Below are the code and all the weights of a small trained network. Each question names an input and a class and asks about switching units off, where a switched-off unit gives its printed mean instead of its output.

import numpy as np


def w(rows, s, z=0):
    codes = np.array(rows[::2]) - 128.0
    scale = np.full(codes.shape[1], s)
    scale[-1] = z or s
    return codes * scale


def f(y):
    return y / 2 * (1 + np.tanh(0.7978845608 * (y + 0.044715 * y**3)))


def log_softmax(a):
    a = a - a.max(-1, keepdims=True)
    return a - np.log(np.exp(a).sum(-1, keepdims=True))


def net(x, mask):
    res = np.array(x, float).reshape(1, 3) / 4 @ E
    y = f(res @ A[0][:, :-1].T + A[0][:, -1])
    res = res + np.where(mask, y, B[0][:, -1]) @ B[0][:, :-1]
    return log_softmax(res[-1] @ U[:, :-1].T + U[:, -1])


A, B = {}, {}
E = w([
[29,216,69],'x0',
[151,254,156],'x1',
[130,128,124],'x2',
],0.0073)
A[0] = w([
[23,8,107,45],'n1',
[36,140,59,1],'n2',
[167,118,244,83],'n3',
[170,178,104,148],'n4',
[192,47,212,74],'n5',
[135,164,173,163],'n6',
[63,178,99,2],'n7',
[167,195,168,14],'n8',
[191,241,160,31],'n9',
[222,115,146,38],'n10',
],0.012,0.0036)
B[0] = w([
[80,38,225,254],'n1',
[97,121,51,198],'n2',
[23,208,50,184],'n3',
[159,48,152,167],'n4',
[83,178,86,249],'n5',
[168,72,156,165],'n6',
[98,129,85,183],'n7',
[2,36,139,162],'n8',
[30,75,201,223],'n9',
[26,118,88,171],'n10',
],0.0088,0.0056)
U = w([
[111,104,168,254],'0',
[81,64,232,34],'1',
[73,131,68,30],'2',
[247,133,195,174],'3',
],0.013,0.008)

Each question gives the input, the list of numbers given to net, and the class t.
The units are the neurons (one row each of A and B). Each row of codes is followed by its name. A weight is (code - 128) times the scale printed after its matrix; where a second scale follows, it is the last column's (A, B and U).
mask holds one flag per neuron, in row order. A switched-off neuron (its flag False) gives its mean, the last column of its row in B, instead of its output. The means were averaged over made-up inputs and are rounded, as every weight is.
A unit's drop is (log p(t) with every unit on - log p(t) with that unit switched off) / (log p(t) with every unit on - log p(t) with every unit switched off).
The circuit of an input: a set's keep is (log p(t) with only the set's units on - log p(t) with every unit switched off) / (log p(t) with every unit on - log p(t) with every unit switched off). Starting from all 10 units, units are removed one at a time, each time the one whose removal leaves the highest keep (on an exact tie, the one counted first), for as long as the keep stays at least 0.8.
circuit, biggest first: the units of the circuit, biggest drop first
top k neurons: the k neurons with the biggest drops, biggest first
drop when u is switched off: that unit's drop, to one decimal
input [-8,-5,-2], class 2: circuit, biggest first : [n5, n3]
input [7,7,3], class 1: circuit, biggest first : [n9]
input [-8,-4,-3], class 2: circuit, biggest first : [n5, n3]
input [-4,3,0], class 2: circuit, biggest first : [n1, n3]
input [1,5,4], class 1: circuit, biggest first : [n9, n5]
input [-4,1,0], class 2: top 2 neurons : [n1, n3]
input [-8,3,-3], class 2: circuit, biggest first : [n3, n5]
input [-8,4,5], class 2: circuit, biggest first : [n3, n5]
input [-3,7,-1], class 1: top 2 neurons : [n9, n8]
input [-6,-2,-1], class 2: top 2 neurons : [n5, n3]
input [8,8,4], class 1: top 3 neurons : [n9, n4, n8]
input [-2,-2,3], class 3: top 2 neurons : [n9, n8]
input [-6,-3,3], class 2: top 2 neurons : [n5, n3]
input [5,-8,-1], class 1: circuit, biggest first : [n1]
input [4,8,1], class 1: top 2 neurons : [n9, n8]
input [2,1,3], class 3: drop when n9 is switched off : 0.1
input [2,3,-2], class 3: drop when n10 is switched off : 0.2
input [5,6,1], class 1: drop when n9 is switched off : 0.7
